Here is a tiny trained network, its code and every weight. The questions are about switching its units off for an input and a class, where a switched-off unit gives its printed mean instead of its output.

import numpy as np


def w(rows, s, z=0):
    codes = np.array(rows[::2]) - 128.0
    scale = np.full(codes.shape[1], s)
    scale[-1] = z or s
    return codes * scale


def norm(h):
    return h / np.sqrt((h * h).mean(-1, keepdims=True) + 1e-5)


def f(y):
    return y / 2 * (1 + np.tanh(0.7978845608 * (y + 0.044715 * y**3)))


def log_softmax(a):
    a = a - a.max(-1, keepdims=True)
    return a - np.log(np.exp(a).sum(-1, keepdims=True))


def net(x, mask):
    res = np.array(x, float).reshape(1, 5) / 4 @ E
    u = 0
    for l in range(2):
        y = f(norm(res) @ A[l][:, :-1].T + A[l][:, -1])
        res = res + np.where(mask[u : u + 8], y, B[l][:, -1]) @ B[l][:, :-1]
        u += 8
    return log_softmax(norm(res)[-1] @ U[:, :-1].T + U[:, -1])


A, B = {}, {}
E = w([
[124,182,80,62,176,157,121,49,120],'x0',
[189,102,108,18,125,173,189,120,103],'x1',
[64,180,203,127,35,102,175,62,136],'x2',
[215,80,91,159,99,102,168,68,121],'x3',
[251,197,201,176,164,210,120,135,111],'x4',
],0.015)
A[0] = w([
[199,104,153,122,183,163,148,174,118,51],'0.n0',
[150,87,207,52,86,172,188,146,101,127],'0.n1',
[96,66,59,123,45,59,166,104,153,49],'0.n2',
[177,88,92,155,150,144,170,177,91,121],'0.n3',
[2,108,78,87,107,29,136,168,168,30],'0.n4',
[40,172,114,99,179,183,83,138,121,95],'0.n5',
[12,102,180,155,42,59,143,147,120,134],'0.n6',
[178,103,83,103,171,159,142,121,110,6],'0.n7',
],0.012,0.014)
B[0] = w([
[69,115,54,177,141,133,62,81,109,159],'0.n0',
[111,138,116,134,56,184,161,116,85,194],'0.n1',
[80,117,168,111,78,87,135,49,170,174],'0.n2',
[161,101,184,118,128,109,79,136,116,174],'0.n3',
[86,83,250,135,110,148,110,66,15,200],'0.n4',
[149,189,154,110,99,165,143,119,216,165],'0.n5',
[147,151,159,96,150,22,134,152,220,244],'0.n6',
[106,95,180,83,152,90,61,175,97,133],'0.n7',
],0.014,0.012)
A[1] = w([
[172,55,93,23,120,97,126,138,115,73],'1.n0',
[46,113,80,146,119,74,143,38,161,130],'1.n1',
[136,152,156,252,124,125,78,199,158,151],'1.n2',
[49,156,123,146,116,120,129,96,123,80],'1.n3',
[99,99,119,155,155,72,112,200,144,78],'1.n4',
[64,171,136,82,179,179,87,125,77,94],'1.n5',
[85,56,57,144,86,159,154,71,60,10],'1.n6',
[171,144,164,153,132,125,129,52,124,145],'1.n7',
],0.016,0.011)
B[1] = w([
[117,53,205,210,136,151,60,66,130,173],'1.n0',
[163,121,77,98,190,197,45,130,102,229],'1.n1',
[146,72,149,215,161,124,113,135,123,244],'1.n2',
[104,76,102,70,161,127,126,93,165,158],'1.n3',
[71,129,54,150,147,84,249,167,14,163],'1.n4',
[193,186,106,71,113,152,99,154,172,178],'1.n5',
[212,185,103,159,70,182,135,194,130,149],'1.n6',
[143,100,66,96,100,174,133,157,107,213],'1.n7',
],0.015,0.011)
U = w([
[95,127,146,219,176,32,182,211,122,33],'0',
[99,214,151,57,125,102,132,125,252,71],'1',
[159,171,56,39,113,202,127,104,79,106],'2',
[180,137,125,169,37,161,252,121,81,2],'3',
[204,106,136,207,162,175,62,138,114,238],'4',
[39,28,164,113,160,51,89,72,106,186],'5',
],0.023,0.0034)

Each question gives the input, the list of numbers given to net, and the class t.
The units are the neurons (one row each of A and B). Each row of codes is followed by its name. A weight is (code - 128) times the scale printed after its matrix; where a second scale follows, it is the last column's (A, B and U).
mask holds one flag per neuron, layer by layer. A switched-off neuron (its flag False) gives its mean, the last column of its row in B, instead of its output. The means were averaged over made-up inputs and are rounded, as every weight is.
A unit's drop is (log p(t) with every unit on - log p(t) with that unit switched off) / (log p(t) with every unit on - log p(t) with every unit switched off).
The circuit of an input: a set's keep is (log p(t) with only the set's units on - log p(t) with every unit switched off) / (log p(t) with every unit on - log p(t) with every unit switched off). Starting from the 12 units with the biggest drops (on a tie, the unit counted first), units are removed one at a time, each time the one whose removal leaves the highest keep (on an exact tie, the one counted first), for as long as the keep stays at least 0.8.
circuit, biggest first: the units of the circuit, biggest drop first
top k neurons: the k neurons with the biggest drops, biggest first
top k neurons in layer l: the k neurons of layer l with the biggest drops, biggest first
input [-4,7,-1,8,5], class 3: top 3 neurons -> (0.n1; 0.n6; 1.n1)
input [3,-5,-6,7,-5], class 4: top 2 neurons in layer 1 -> (1.n0; 1.n6)
input [3,3,-3,-1,8], class 2: circuit, biggest first -> (1.n2)
input [-2,2,8,-7,-4], class 1: top 2 neurons -> (0.n6; 1.n2)
input [-1,-8,8,5,3], class 0: circuit, biggest first -> (0.n6; 0.n2)
input [0,5,-4,-1,-7], class 4: circuit, biggest first -> (0.n6; 1.n6; 1.n0)
input [-2,0,-7,3,-6], class 4: top 3 neurons -> (0.n6; 1.n6; 1.n1)
input [7,7,-5,6,-3], class 5: top 2 neurons -> (1.n0; 0.n7)
input [8,5,-6,3,-4], class 5: top 2 neurons -> (1.n0; 0.n1)
input [-6,2,-2,7,-2], class 5: top 2 neurons -> (0.n3; 0.n0)
input [-8,2,-4,-3,3], class 0: top 2 neurons -> (0.n4; 1.n1)
input [-4,-3,5,8,-1], class 1: circuit, biggest first -> (0.n6; 0.n4)
input [-1,-4,6,3,3], class 0: top 2 neurons in layer 0 -> (0.n6; 0.n2)
input [-7,6,2,3,8], class 3: circuit, biggest first -> (0.n1)
input [-1,2,8,-4,-3], class 1: top 3 neurons in layer 1 -> (1.n2; 1.n0; 1.n4)
input [4,-8,-8,-4,-4], class 4: top 4 neurons -> (0.n6; 1.n2; 1.n5; 0.n5)
input [0,5,0,-7,5], class 2: top 2 neurons -> (0.n6; 0.n1)
input [-7,1,4,4,6], class 3: top 3 neurons -> (1.n1; 0.n1; 1.n0)
input [8,-3,-8,2,-5], class 4: top 2 neurons -> (1.n0; 0.n6)
input [8,-3,-1,0,3], class 2: top 2 neurons -> (0.n6; 1.n7)
input [-6,4,6,-2,-1], class 1: top neuron -> (0.n6)
input [5,5,-5,-8,-1], class 1: top 2 neurons in layer 1 -> (1.n1; 1.n7)
input [-5,2,-2,-6,1], class 0: top 2 neurons in layer 1 -> (1.n1; 1.n4)
input [8,-5,-7,-1,-3], class 1: top 2 neurons in layer 1 -> (1.n7; 1.n4)
input [-4,-7,3,1,-2], class 0: top 2 neurons in layer 1 -> (1.n4; 1.n0)
